Below are the code and all the weights of a small trained network. Each question names an input and a target symbol and asks about switching units off, where a switched-off unit gives its printed mean instead of its output.

import numpy as np


def w(rows, s, z=0):
    codes = np.array(rows[::2]) - 128.0
    scale = np.full(codes.shape[1], s)
    scale[-1] = z or s
    return codes * scale


def f(y):
    return np.maximum(y, 0)


def softmax(a):
    e = np.exp(a - a.max(-1, keepdims=True))
    return e / e.sum(-1, keepdims=True)


def log_softmax(a):
    a = a - a.max(-1, keepdims=True)
    return a - np.log(np.exp(a).sum(-1, keepdims=True))


def net(x, mask):
    ids = ['ΛΦΩαβγδζηθμξστ'.index(c) for c in x.split()]
    T = len(ids)
    res = E[ids] + P[:T]
    r = res
    for j in range(3):
        rows = slice(2 * j, 2 * j + 2)
        q, k, v = (r @ M[0][rows].T for M in (Q, K, V))
        z = softmax(np.where(np.tri(T) > 0, q @ k.T / 2**0.5, -1e9)) @ v
        o = O[0][rows]
        res = res + np.where(mask[j], z, o[:, -1]) @ o[:, :-1]
    y = f(res @ A[0][:, :-1].T + A[0][:, -1])
    res = res + np.where(mask[3:7], y, B[0][:, -1]) @ B[0][:, :-1]
    return log_softmax(res[-1] @ U[:, :-1].T + U[:, -1])


Q, K, V, O, A, B = {}, {}, {}, {}, {}, {}
E = w([
[254,157,172,165,160],'Λ',
[99,177,164,129,25],'Φ',
[144,181,95,70,130],'Ω',
[149,66,153,101,45],'α',
[152,132,131,49,61],'β',
[90,112,142,175,91],'γ',
[139,121,76,102,167],'δ',
[118,212,105,117,79],'ζ',
[78,85,161,98,137],'η',
[74,177,171,27,122],'θ',
[85,59,113,133,200],'μ',
[179,128,111,128,69],'ξ',
[133,78,130,2,156],'σ',
[65,184,130,139,159],'τ',
],0.01)
P = w([
[236,152,196,170,174],'0',
[78,128,195,86,119],'1',
[73,125,213,79,120],'2',
[77,135,235,71,128],'3',
[74,129,239,68,128],'4',
[73,128,238,68,131],'5',
[58,133,235,60,126],'6',
[75,136,254,49,129],'7',
],0.0047)
Q[0] = w([
[113,126,1,228,138],'H0',
[66,133,177,29,114],'H0',
[153,159,176,100,114],'H1',
[165,160,82,133,79],'H1',
[105,136,24,226,140],'H2',
[77,141,206,25,125],'H2',
],0.031)
K[0] = w([
[48,63,79,82,30],'H0',
[232,131,254,161,139],'H0',
[172,160,89,158,74],'H1',
[53,81,62,121,104],'H1',
[39,118,67,77,40],'H2',
[230,145,175,153,140],'H2',
],0.027)
V[0] = w([
[80,72,174,38,201],'H0',
[80,252,112,98,169],'H0',
[187,149,132,139,142],'H1',
[115,124,84,99,112],'H1',
[158,151,131,26,50],'H2',
[199,145,40,102,218],'H2',
],0.029)
O[0] = w([
[94,39,91,178,192,144],'H0',
[40,219,72,171,151,137],'H0',
[130,162,121,112,77,176],'H1',
[116,85,122,150,136,82],'H1',
[166,130,2,94,109,254],'H2',
[36,86,136,149,26,142],'H2',
],0.02,0.0088)
A[0] = w([
[4,84,125,95,116,143],'N0',
[141,79,156,190,177,8],'N1',
[139,212,190,154,115,45],'N2',
[99,104,201,201,64,126],'N3',
],0.012,0.0012)
B[0] = w([
[176,166,208,231,83,254],'N0',
[67,127,91,10,131,177],'N1',
[24,74,159,122,159,216],'N2',
[192,127,32,103,214,177],'N3',
],0.011,0.032)
U = w([
[101,173,34,185,180,43],'Λ',
[82,173,152,183,190,133],'Φ',
[165,253,131,109,174,203],'Ω',
[121,151,136,134,130,255],'α',
[51,178,103,122,108,148],'β',
[121,79,117,181,116,239],'γ',
[56,90,79,104,171,1],'δ',
[219,126,149,127,128,85],'ζ',
[202,172,150,192,168,98],'η',
[135,150,171,86,54,187],'θ',
[143,138,238,133,157,100],'μ',
[173,118,124,172,223,141],'ξ',
[151,146,16,116,89,20],'σ',
[127,214,115,168,91,85],'τ',
],0.0043,0.0033)

Each question gives the input, a string of symbols that net reads in full, and the target symbol t.
The units are the heads (2 rows each of Q, K, V and O) and the neurons (one row each of A and B). Each row of codes is followed by its name. A weight is (code - 128) times the scale printed after its matrix; where a second scale follows, it is the last column's (O, A, B and U).
mask holds one flag per unit, heads first, then neurons. A switched-off unit (its flag False) gives its mean, the last column of its rows in O or B, instead of its output. The means were averaged over made-up inputs and are rounded, as every weight is.
A unit's drop is (log p(t) with every unit on - log p(t) with that unit switched off) / (log p(t) with every unit on - log p(t) with every unit switched off).
The circuit of an input: a set's keep is (log p(t) with only the set's units on - log p(t) with every unit switched off) / (log p(t) with every unit on - log p(t) with every unit switched off). Starting from all 7 units, units are removed one at a time, each time the one whose removal leaves the highest keep (on an exact tie, the one counted first), for as long as the keep stays at least 0.8.
circuit, biggest first: the units of the circuit, biggest drop first
most important unit: the unit with the biggest drop
top k neurons: the k neurons with the biggest drops, biggest first
which heads matter: for each layer, one digit per head in row order, 1 if its drop is at least 0.15 and else 0, layers parted by /
drop of u: that unit's drop, to one decimal
input η Φ Φ α σ η, target δ: circuit, biggest first	(N1, H0, N0)
input β σ Φ τ μ Φ, target σ: top 2 neurons	(N0, N2)
input η Φ Ω γ θ, target δ: which heads matter	101
input μ σ Φ γ α γ, target ξ: circuit, biggest first	(N3, H2)
input Φ α Φ ζ μ, target Ω: most important unit	H2
input η τ Φ σ, target δ: circuit, biggest first	(H0, N1, N0)
input σ Φ γ Φ η, target γ: circuit, biggest first	(H2, H0, N0)
input Φ β ζ ζ γ, target Ω: circuit, biggest first	(H2, H0)
input γ τ Ω ζ μ ξ σ, target μ: which heads matter	101
input γ η η, target μ: circuit, biggest first	(H2, H0)
input Ω Λ η Φ σ α δ σ, target θ: which heads matter	110
input ζ θ ξ η, target β: circuit, biggest first	(H0, N2)
input Φ δ μ Φ η θ, target Ω: which heads matter	001
input τ α η η η σ η, target Φ: which heads matter	101
input η η τ μ, target δ: most important unit	H0
input ξ θ θ ζ Φ, target θ: which heads matter	100
input β ξ ξ, target σ: which heads matter	001
input δ Φ γ β Φ σ σ σ, target η: which heads matter	001
input δ β Ω Φ Φ η Φ, target η: circuit, biggest first	(N0, H2, N3)
input ζ ξ Φ σ μ β α Φ, target β: most important unit	H0
input ξ ξ Ω, target θ: which heads matter	100
input Ω σ Φ σ Φ, target τ: top 2 neurons	(N0, N2)
input β β Φ θ, target σ: top 2 neurons	(N0, N2)
input θ σ ζ τ, target Λ: drop of H0	0.7
input Φ η Φ Φ Ω, target Ω: drop of N0	0.0
input Φ Φ δ Φ δ α σ τ, target Ω: drop of H2	1.1
input Ω η Φ Φ σ σ ζ, target τ: drop of H2	0.7
input σ σ Ω Φ Φ η δ, target γ: most important unit	H2
